Below are the code and all the weights of a small trained network. Each question names an input and a class and asks about switching units off, where a switched-off unit gives its printed mean instead of its output.

import numpy as np


def w(rows, s, z=0):
    codes = np.array(rows[::2]) - 128.0
    scale = np.full(codes.shape[1], s)
    scale[-1] = z or s
    return codes * scale


def f(y):
    return y / 2 * (1 + np.tanh(0.7978845608 * (y + 0.044715 * y**3)))


def log_softmax(a):
    a = a - a.max(-1, keepdims=True)
    return a - np.log(np.exp(a).sum(-1, keepdims=True))


def net(x, mask):
    res = np.array(x, float).reshape(1, 8) / 4 @ E
    y = f(res @ A[0][:, :-1].T + A[0][:, -1])
    res = res + np.where(mask, y, B[0][:, -1]) @ B[0][:, :-1]
    return log_softmax(res[-1] @ U[:, :-1].T + U[:, -1])


A, B = {}, {}
E = w([
[106,94,106,67,50,188,125,128,152,77],'x0',
[148,139,155,185,124,122,152,118,152,117],'x1',
[130,110,93,128,62,188,175,100,43,68],'x2',
[191,144,168,101,180,72,78,221,236,94],'x3',
[209,52,118,116,161,190,85,173,152,101],'x4',
[73,246,33,41,202,124,132,142,125,100],'x5',
[179,49,82,117,120,204,171,96,75,164],'x6',
[44,124,105,130,145,157,110,151,116,188],'x7',
],0.012)
A[0] = w([
[95,97,85,193,46,151,175,46,82,209,142],'neuron 0',
[78,95,43,80,147,184,115,156,74,119,159],'neuron 1',
[133,100,120,83,153,171,117,132,104,87,214],'neuron 2',
[32,201,155,117,138,80,123,130,157,83,142],'neuron 3',
[202,92,127,138,58,189,193,126,120,74,62],'neuron 4',
[254,99,163,173,169,74,68,219,220,148,145],'neuron 5',
[177,80,97,121,53,151,160,84,92,79,208],'neuron 6',
[57,104,163,186,146,135,189,99,112,183,252],'neuron 7',
],0.0095,0.0023)
B[0] = w([
[103,48,105,202,48,120,126,107,2,139,224],'neuron 0',
[107,99,86,99,209,161,194,155,142,205,178],'neuron 1',
[133,139,88,41,161,187,148,162,134,97,155],'neuron 2',
[107,206,97,116,91,57,165,177,108,103,198],'neuron 3',
[138,177,220,146,183,172,164,140,110,76,194],'neuron 4',
[214,64,170,129,159,127,34,188,184,151,253],'neuron 5',
[204,167,185,169,85,247,174,82,125,63,198],'neuron 6',
[77,128,123,134,66,66,54,129,66,184,187],'neuron 7',
],0.0097,0.024)
U = w([
[187,122,175,144,137,239,208,98,112,32,71],'0',
[63,87,20,28,221,230,165,176,124,202,112],'1',
[82,218,125,112,157,2,132,166,168,90,56],'2',
[221,71,167,136,209,87,21,194,184,149,251],'3',
[64,24,124,199,65,147,152,105,49,190,19],'4',
],0.0082,0.0019)

Each question gives the input, the list of numbers given to net, and the class t.
The units are the neurons (one row each of A and B). Each row of codes is followed by its name. A weight is (code - 128) times the scale printed after its matrix; where a second scale follows, it is the last column's (A, B and U).
mask holds one flag per neuron, in row order. A switched-off neuron (its flag False) gives its mean, the last column of its row in B, instead of its output. The means were averaged over made-up inputs and are rounded, as every weight is.
A unit's drop is (log p(t) with every unit on - log p(t) with that unit switched off) / (log p(t) with every unit on - log p(t) with every unit switched off).
The circuit of an input: a set's keep is (log p(t) with only the set's units on - log p(t) with every unit switched off) / (log p(t) with every unit on - log p(t) with every unit switched off). Starting from all 8 units, units are removed one at a time, each time the one whose removal leaves the highest keep (on an exact tie, the one counted first), for as long as the keep stays at least 0.8.
units of the circuit, in order: the units of the circuit, biggest drop first
k most important neurons: the k neurons with the biggest drops, biggest first
drop when u is switched off: that unit's drop, to one decimal
input [8,-1,0,-1,5,8,-7,-5], class 1: most important neuron : neuron 1
input [3,-8,8,-7,2,4,2,5], class 1: 2 most important neurons : neuron 1; neuron 2
input [0,-2,-1,3,5,6,4,-4], class 1: units of the circuit, in order : neuron 2; neuron 1
input [-5,0,3,-2,3,3,-5,2], class 2: 2 most important neurons : neuron 5; neuron 0
input [-8,-1,8,-1,5,4,-6,-3], class 2: 3 most important neurons : neuron 5; neuron 6; neuron 0
input [-4,-5,-1,-2,4,-2,3,-1], class 0: units of the circuit, in order : neuron 5; neuron 7
input [8,7,-2,-2,1,3,-4,8], class 1: 3 most important neurons : neuron 1; neuron 4; neuron 7
input [4,-8,7,5,3,5,-7,-7], class 1: 2 most important neurons : neuron 2; neuron 1
input [-7,2,-1,5,-6,1,-1,0], class 2: 2 most important neurons : neuron 3; neuron 6
input [7,5,5,-3,4,6,-5,1], class 1: 3 most important neurons : neuron 1; neuron 2; neuron 0
input [-3,-7,-2,-1,1,-1,3,8], class 1: 2 most important neurons : neuron 1; neuron 6
input [2,-7,-6,-3,-6,4,8,-7], class 1: 2 most important neurons : neuron 1; neuron 7
input [5,3,-1,-3,2,-6,7,-3], class 0: drop when neuron 6 is switched off : 0.1
input [5,7,-3,3,3,6,-2,5], class 2: drop when neuron 5 is switched off : 0.1
input [6,2,5,4,6,4,0,7], class 1: drop when neuron 2 is switched off : 0.0
input [5,-2,3,-1,-2,4,-5,-2], class 2: units of the circuit, in order : neuron 3
